Below are the code and all the weights of a small trained network. Each question names an input and a class and asks about switching units off, where a switched-off unit gives its printed mean instead of its output.

import numpy as np


def w(rows, s, z=0):
    codes = np.array(rows[::2]) - 128.0
    scale = np.full(codes.shape[1], s)
    scale[-1] = z or s
    return codes * scale


def norm(h):
    return h / np.sqrt((h * h).mean(-1, keepdims=True) + 1e-5)


def f(y):
    return np.maximum(y, 0)


def log_softmax(a):
    a = a - a.max(-1, keepdims=True)
    return a - np.log(np.exp(a).sum(-1, keepdims=True))


def net(x, mask):
    res = np.array(x, float).reshape(1, 2) / 4 @ E
    u = 0
    for l in range(2):
        y = f(norm(res) @ A[l][:, :-1].T + A[l][:, -1])
        res = res + np.where(mask[u : u + 6], y, B[l][:, -1]) @ B[l][:, :-1]
        u += 6
    return log_softmax(norm(res)[-1] @ U[:, :-1].T + U[:, -1])


A, B = {}, {}
E = w([
[246,225,118,192,75,174,164,18],'x0',
[121,82,42,21,195,160,253,156],'x1',
],0.0057)
A[0] = w([
[134,113,163,133,60,125,112,147,79],'0.n0',
[119,119,49,94,194,135,131,93,57],'0.n1',
[221,165,109,128,193,149,69,91,66],'0.n2',
[128,134,160,215,77,14,117,100,30],'0.n3',
[143,102,127,89,188,2,117,129,2],'0.n4',
[223,227,227,144,168,192,114,175,64],'0.n5',
],0.0074,0.0018)
B[0] = w([
[185,113,96,136,170,175,43,150,181],'0.n0',
[92,139,162,197,161,254,80,195,243],'0.n1',
[160,33,137,118,5,155,122,122,209],'0.n2',
[115,141,163,89,183,151,125,132,255],'0.n3',
[163,120,174,158,58,144,194,50,200],'0.n4',
[154,56,88,102,107,83,154,188,229],'0.n5',
],0.0082,0.0044)
A[1] = w([
[124,198,115,103,177,206,254,101,127],'1.n0',
[151,118,123,252,92,104,1,76,144],'1.n1',
[62,135,129,129,141,88,126,187,109],'1.n2',
[27,129,167,31,125,40,126,186,194],'1.n3',
[50,146,192,163,136,142,117,153,10],'1.n4',
[157,141,207,185,162,148,149,101,228],'1.n5',
],0.0082,0.0011)
B[1] = w([
[86,170,138,134,161,58,74,109,254],'1.n0',
[42,174,89,128,189,111,156,115,239],'1.n1',
[134,179,96,131,122,82,133,11,182],'1.n2',
[181,171,113,155,90,143,120,135,218],'1.n3',
[161,74,106,126,80,136,164,138,208],'1.n4',
[203,56,189,58,128,159,135,179,179],'1.n5',
],0.012,0.0064)
U = w([
[25,213,116,109,251,126,87,117,170],'0',
[164,178,48,162,56,105,193,32,179],'1',
[147,38,163,93,137,171,101,227,168],'2',
[88,171,196,194,121,133,177,152,2],'3',
],0.014,0.0056)

Each question gives the input, the list of numbers given to net, and the class t.
The units are the neurons (one row each of A and B). Each row of codes is followed by its name. A weight is (code - 128) times the scale printed after its matrix; where a second scale follows, it is the last column's (A, B and U).
mask holds one flag per neuron, layer by layer. A switched-off neuron (its flag False) gives its mean, the last column of its row in B, instead of its output. The means were averaged over made-up inputs and are rounded, as every weight is.
A unit's drop is (log p(t) with every unit on - log p(t) with that unit switched off) / (log p(t) with every unit on - log p(t) with every unit switched off).
The circuit of an input: a set's keep is (log p(t) with only the set's units on - log p(t) with every unit switched off) / (log p(t) with every unit on - log p(t) with every unit switched off). Starting from all 12 units, units are removed one at a time, each time the one whose removal leaves the highest keep (on an exact tie, the one counted first), for as long as the keep stays at least 0.8.
units of the circuit, in order: the units of the circuit, biggest drop first
k most important neurons: the k neurons with the biggest drops, biggest first
top k neurons in layer l: the k neurons of layer l with the biggest drops, biggest first
drop when u is switched off: that unit's drop, to one decimal
input [2,-8], class 0: units of the circuit, in order	(1.n1)
input [3,2], class 2: 2 most important neurons	(0.n2; 1.n2)
input [6,-7], class 0: 2 most important neurons	(1.n1; 0.n3)
input [0,3], class 2: 3 most important neurons	(0.n1; 1.n1; 1.n5)
input [-8,7], class 1: 2 most important neurons	(1.n2; 1.n3)
input [8,-8], class 0: 3 most important neurons	(1.n1; 1.n4; 0.n4)
input [7,7], class 0: top 4 neurons in layer 1	(1.n0; 1.n4; 1.n3; 1.n2)
input [-1,-3], class 2: 3 most important neurons	(0.n3; 1.n0; 1.n5)
input [0,-3], class 2: top 2 neurons in layer 1	(1.n0; 1.n2)
input [0,-1], class 2: top 2 neurons in layer 1	(1.n1; 1.n0)
input [1,0], class 2: drop when 1.n2 is switched off	0.1
input [4,-8], class 0: drop when 1.n1 is switched off	2.4
input [4,8], class 0: drop when 1.n0 is switched off	0.2
input [2,6], class 0: drop when 1.n0 is switched off	0.5
input [-6,3], class 1: top neuron in layer 1	(1.n2)
